Below are the code and all the weights of a small trained network. Each question names an input and a class and asks about switching units off, where a switched-off unit gives its printed mean instead of its output.

import numpy as np


def w(rows, s, z=0):
    codes = np.array(rows[::2]) - 128.0
    scale = np.full(codes.shape[1], s)
    scale[-1] = z or s
    return codes * scale


def f(y):
    return y / 2 * (1 + np.tanh(0.7978845608 * (y + 0.044715 * y**3)))


def log_softmax(a):
    a = a - a.max(-1, keepdims=True)
    return a - np.log(np.exp(a).sum(-1, keepdims=True))


def net(x, mask):
    res = np.array(x, float).reshape(1, 4) / 4 @ E
    y = f(res @ A[0][:, :-1].T + A[0][:, -1])
    res = res + np.where(mask, y, B[0][:, -1]) @ B[0][:, :-1]
    return log_softmax(res[-1] @ U[:, :-1].T + U[:, -1])


A, B = {}, {}
E = w([
[77,107,119,212,56,142,96,94,201,128,167,196],'x0',
[131,127,48,82,154,92,210,173,125,104,177,188],'x1',
[72,35,118,132,135,67,79,94,142,151,106,69],'x2',
[167,156,171,99,125,143,103,113,163,188,7,126],'x3',
],0.012)
A[0] = w([
[196,152,130,66,176,190,208,194,19,92,158,135,184],'n0',
[205,173,136,96,147,160,159,185,171,103,156,169,242],'n1',
[54,107,62,61,148,125,199,173,60,148,159,137,158],'n2',
[11,24,98,147,54,48,88,83,191,123,145,162,233],'n3',
[15,135,154,156,42,163,70,97,156,112,176,173,113],'n4',
[115,87,179,188,95,204,52,92,143,90,208,186,108],'n5',
[162,148,55,109,126,78,143,164,173,122,163,156,143],'n6',
[176,174,205,78,126,104,67,109,102,181,35,11,209],'n7',
[194,170,139,122,90,211,183,152,193,117,45,252,162],'n8',
[122,162,112,138,100,176,115,89,155,97,111,189,192],'n9',
[78,102,188,117,136,138,74,83,116,173,93,51,131],'n10',
[124,85,196,148,173,145,132,108,84,155,181,70,96],'n11',
[97,64,184,117,93,35,79,46,146,156,111,37,221],'n12',
[108,94,37,86,163,93,186,185,68,63,223,85,219],'n13',
[122,201,170,74,172,167,174,242,20,79,166,149,202],'n14',
[138,152,137,151,45,176,126,120,194,165,83,134,253],'n15',
[217,254,168,93,64,117,138,116,204,172,98,185,156],'n16',
[139,61,125,130,48,161,35,47,162,113,58,67,163],'n17',
],0.0079,0.0029)
B[0] = w([
[197,138,169,84,192,97,70,92,73,116,173,65,224],'n0',
[190,106,183,82,111,33,180,124,100,158,115,124,191],'n1',
[156,69,132,17,159,79,113,142,158,87,153,113,203],'n2',
[55,65,42,98,85,204,5,170,209,85,142,137,229],'n3',
[121,125,85,162,95,202,98,59,77,116,171,80,207],'n4',
[152,148,123,251,52,168,60,74,47,144,151,72,202],'n5',
[165,50,109,145,139,74,177,151,188,101,96,104,174],'n6',
[146,220,187,63,178,254,142,235,74,127,33,111,247],'n7',
[160,69,96,64,82,65,192,100,130,211,95,178,212],'n8',
[117,107,131,178,81,140,204,44,118,144,140,146,171],'n9',
[75,189,237,196,213,166,142,194,164,130,106,194,198],'n10',
[137,175,138,228,142,103,206,170,160,88,104,139,153],'n11',
[41,133,106,159,184,213,170,129,146,89,75,168,217],'n12',
[117,110,112,116,199,21,159,113,212,19,157,49,248],'n13',
[229,163,168,125,169,45,156,91,99,97,171,27,219],'n14',
[147,75,165,149,103,159,171,50,82,175,104,204,197],'n15',
[174,105,140,73,62,122,174,127,119,205,73,219,208],'n16',
[58,122,217,186,141,210,213,132,106,89,128,177,216],'n17',
],0.0073,0.016)
U = w([
[175,219,113,218,65,93,136,123,102,107,149,64,56],'0',
[161,131,153,83,225,14,152,116,126,91,199,67,6],'1',
[23,98,2,80,148,92,106,204,220,82,141,125,218],'2',
[183,112,146,85,57,81,197,109,121,215,93,208,254],'3',
[239,220,140,45,151,165,89,197,76,166,118,90,133],'4',
[34,164,212,163,200,166,169,190,126,136,64,170,151],'5',
[51,96,98,183,70,187,81,79,123,137,193,150,116],'6',
],0.0089,0.001)

Each question gives the input, the list of numbers given to net, and the class t.
The units are the neurons (one row each of A and B). Each row of codes is followed by its name. A weight is (code - 128) times the scale printed after its matrix; where a second scale follows, it is the last column's (A, B and U).
mask holds one flag per neuron, in row order. A switched-off neuron (its flag False) gives its mean, the last column of its row in B, instead of its output. The means were averaged over made-up inputs and are rounded, as every weight is.
A unit's drop is (log p(t) with every unit on - log p(t) with that unit switched off) / (log p(t) with every unit on - log p(t) with every unit switched off).
The circuit of an input: a set's keep is (log p(t) with only the set's units on - log p(t) with every unit switched off) / (log p(t) with every unit on - log p(t) with every unit switched off). Starting from the 12 units with the biggest drops (on a tie, the unit counted first), units are removed one at a time, each time the one whose removal leaves the highest keep (on an exact tie, the one counted first), for as long as the keep stays at least 0.8.
circuit, biggest first: the units of the circuit, biggest drop first
most important unit: the unit with the biggest drop
top k neurons: the k neurons with the biggest drops, biggest first
drop of u: that unit's drop, to one decimal
input [2,-1,4,-7], class 2: circuit, biggest first	[n3]
input [-2,3,2,3], class 4: circuit, biggest first	[n13; n17]
input [5,6,5,7], class 6: circuit, biggest first	[n13; n3]
input [0,-4,4,-4], class 5: top 2 neurons	[n10; n12]
input [2,-7,8,-5], class 5: top 2 neurons	[n10; n12]
input [8,-4,3,6], class 6: top 2 neurons	[n3; n4]
input [0,2,1,1], class 2: top 3 neurons	[n14; n0; n7]
input [5,0,-7,-8], class 0: top 3 neurons	[n5; n4; n9]
input [2,-4,-3,5], class 3: top 2 neurons	[n16; n8]
input [6,3,-2,-8], class 2: top 2 neurons	[n13; n3]
input [-3,2,3,4], class 5: top 2 neurons	[n14; n0]
input [4,-5,-7,-3], class 3: top 3 neurons	[n3; n8; n16]
input [4,1,8,2], class 6: top 2 neurons	[n3; n7]
input [5,-7,-1,1], class 6: circuit, biggest first	[n4]
input [-5,5,-7,8], class 3: top 3 neurons	[n8; n16; n1]
input [-2,5,-2,4], class 1: top 2 neurons	[n0; n14]
input [4,-5,-6,-7], class 6: drop of n12	-0.2
input [0,-4,-3,-4], class 0: drop of n7	0.1
input [4,-6,-4,8], class 3: drop of n15	0.4
input [2,-6,-3,-8], class 6: most important unit	n14
